Below are the code and all the weights of a small trained network. Each question names an input and a class and asks about switching units off, where a switched-off unit gives its printed mean instead of its output.

import numpy as np


def w(rows, s, z=0):
    codes = np.array(rows[::2]) - 128.0
    scale = np.full(codes.shape[1], s)
    scale[-1] = z or s
    return codes * scale


def norm(h):
    return h / np.sqrt((h * h).mean(-1, keepdims=True) + 1e-5)


def f(y):
    return np.maximum(y, 0)


def log_softmax(a):
    a = a - a.max(-1, keepdims=True)
    return a - np.log(np.exp(a).sum(-1, keepdims=True))


def net(x, mask):
    res = np.array(x, float).reshape(1, 6) / 4 @ E
    u = 0
    for l in range(2):
        y = f(norm(res) @ A[l][:, :-1].T + A[l][:, -1])
        res = res + np.where(mask[u : u + 7], y, B[l][:, -1]) @ B[l][:, :-1]
        u += 7
    return log_softmax(norm(res)[-1] @ U[:, :-1].T + U[:, -1])


A, B = {}, {}
E = w([
[114,46,212,151,123,145,82,171,79,110],'x0',
[96,143,155,125,158,139,177,147,211,135],'x1',
[145,99,150,118,99,144,155,3,210,147],'x2',
[89,123,70,112,97,53,164,103,170,99],'x3',
[171,72,86,68,125,152,157,132,115,146],'x4',
[178,98,171,186,208,98,129,164,59,161],'x5',
],0.0071)
A[0] = w([
[66,126,85,198,192,93,184,171,180,145,6],'0.n1',
[185,69,94,80,118,73,58,122,2,84,72],'0.n2',
[124,205,140,174,229,9,105,197,131,169,58],'0.n3',
[88,102,159,79,77,120,34,144,184,141,144],'0.n4',
[144,207,172,165,153,166,94,48,135,172,38],'0.n5',
[172,126,208,124,220,113,129,82,97,163,116],'0.n6',
[107,238,48,152,102,135,58,109,61,150,54],'0.n7',
],0.0061,0.0024)
B[0] = w([
[185,112,117,111,97,92,16,240,109,112,191],'0.n1',
[108,43,147,55,98,136,150,152,38,94,245],'0.n2',
[101,124,103,126,84,118,125,254,172,110,254],'0.n3',
[173,64,66,106,123,185,174,194,117,166,214],'0.n4',
[225,119,176,79,109,84,70,160,82,156,199],'0.n5',
[164,161,174,175,122,161,100,88,136,120,238],'0.n6',
[110,78,118,186,113,119,189,7,141,245,212],'0.n7',
],0.0084,0.0042)
A[1] = w([
[110,57,139,84,151,121,147,138,3,97,170],'1.n1',
[127,68,73,113,207,126,152,159,49,87,51],'1.n2',
[217,207,109,161,176,89,28,87,110,168,3],'1.n3',
[80,58,146,47,86,232,73,132,68,102,147],'1.n4',
[134,157,152,98,203,109,136,169,114,178,92],'1.n5',
[76,133,26,157,94,191,180,55,196,153,94],'1.n6',
[75,174,185,113,157,145,70,191,195,119,191],'1.n7',
],0.0066,0.0013)
B[1] = w([
[253,80,98,60,110,112,75,79,14,19,233],'1.n1',
[117,118,189,11,153,20,143,65,81,27,188],'1.n2',
[132,118,121,79,170,77,55,66,51,133,172],'1.n3',
[205,44,187,64,41,20,198,193,30,145,254],'1.n4',
[111,23,133,175,104,52,156,75,107,121,156],'1.n5',
[107,140,212,102,90,161,184,102,240,155,215],'1.n6',
[128,48,82,135,160,144,158,114,22,63,189],'1.n7',
],0.0064,0.0067)
U = w([
[202,74,150,87,97,92,118,190,59,91,231],'0',
[53,123,159,241,166,169,103,226,117,92,51],'1',
[50,166,8,153,146,97,122,190,163,144,83],'2',
[88,153,121,83,64,130,187,104,239,150,183],'3',
[140,175,126,142,226,147,148,102,173,96,21],'4',
[159,138,176,187,162,155,88,58,93,199,123],'5',
[63,179,50,103,115,150,163,101,90,116,2],'6',
[156,201,102,101,184,140,89,74,155,112,38],'7',
],0.012,0.0038)

Each question gives the input, the list of numbers given to net, and the class t.
The units are the neurons (one row each of A and B). Each row of codes is followed by its name. A weight is (code - 128) times the scale printed after its matrix; where a second scale follows, it is the last column's (A, B and U).
mask holds one flag per neuron, layer by layer. A switched-off neuron (its flag False) gives its mean, the last column of its row in B, instead of its output. The means were averaged over made-up inputs and are rounded, as every weight is.
A unit's drop is (log p(t) with every unit on - log p(t) with that unit switched off) / (log p(t) with every unit on - log p(t) with every unit switched off).
The circuit of an input: a set's keep is (log p(t) with only the set's units on - log p(t) with every unit switched off) / (log p(t) with every unit on - log p(t) with every unit switched off). Starting from the 12 units with the biggest drops (on a tie, the unit counted first), units are removed one at a time, each time the one whose removal leaves the highest keep (on an exact tie, the one counted first), for as long as the keep stays at least 0.8.
circuit, biggest first: the units of the circuit, biggest drop first
k most important neurons: the k neurons with the biggest drops, biggest first
k most important neurons of layer l: the k neurons of layer l with the biggest drops, biggest first
drop of u: that unit's drop, to one decimal
input [7,3,0,3,-2,-8], class 3: circuit, biggest first => [1.n1]
input [-1,3,-5,2,-6,6], class 1: 3 most important neurons => [0.n3, 1.n4, 1.n1]
input [-5,-1,0,2,-1,4], class 2: circuit, biggest first => [0.n3, 1.n4, 1.n1]
input [-1,2,0,6,3,1], class 2: 2 most important neurons of layer 0 => [0.n2, 0.n1]
input [-5,1,-6,2,-1,-5], class 3: circuit, biggest first => [0.n7, 1.n6]
input [6,1,3,6,-1,-3], class 3: 3 most important neurons of layer 0 => [0.n2, 0.n5, 0.n1]
input [8,2,2,1,-7,4], class 1: circuit, biggest first => [0.n2, 1.n4, 1.n1, 0.n6]
input [-8,-5,4,0,1,1], class 5: 2 most important neurons of layer 0 => [0.n3, 0.n5]
input [-6,8,5,5,2,7], class 2: 2 most important neurons of layer 0 => [0.n1, 0.n7]
input [2,3,-2,6,-1,-5], class 3: 2 most important neurons => [0.n2, 1.n1]
input [4,0,2,1,-7,2], class 1: circuit, biggest first => [0.n2, 1.n4, 1.n1]
input [-1,7,-2,7,-8,-1], class 2: 2 most important neurons => [1.n4, 1.n1]
input [-5,6,5,2,3,6], class 4: 3 most important neurons => [1.n4, 1.n1, 0.n2]
input [2,-1,2,-7,-1,5], class 5: circuit, biggest first => [0.n6]
input [4,5,3,-6,0,0], class 5: 3 most important neurons => [0.n2, 0.n6, 0.n3]
input [-6,3,2,6,5,6], class 2: 4 most important neurons of layer 0 => [0.n1, 0.n2, 0.n5, 0.n7]
input [1,4,-7,-7,-4,4], class 1: 2 most important neurons of layer 0 => [0.n2, 0.n3]
input [6,3,1,-2,-7,8], class 1: 2 most important neurons of layer 0 => [0.n3, 0.n2]
input [-1,-3,-2,5,-7,-2], class 3: 2 most important neurons => [0.n7, 1.n6]
input [-5,-1,-6,-7,2,-3], class 3: 2 most important neurons of layer 0 => [0.n7, 0.n5]
input [-6,3,2,-6,-3,-3], class 5: most important neuron of layer 0 => [0.n5]
input [-6,6,-4,6,-5,2], class 2: 2 most important neurons of layer 1 => [1.n4, 1.n1]
input [-1,5,-7,6,0,-2], class 2: drop of 0.n2 => 0.2
input [-4,1,0,7,-8,7], class 2: drop of 1.n4 => 0.2
input [2,1,-6,8,-8,-2], class 2: drop of 0.n2 => 0.1
input [6,4,7,-2,2,5], class 5: drop of 0.n6 => 0.3
input [5,2,8,4,-5,-3], class 3: most important neuron => [0.n2]
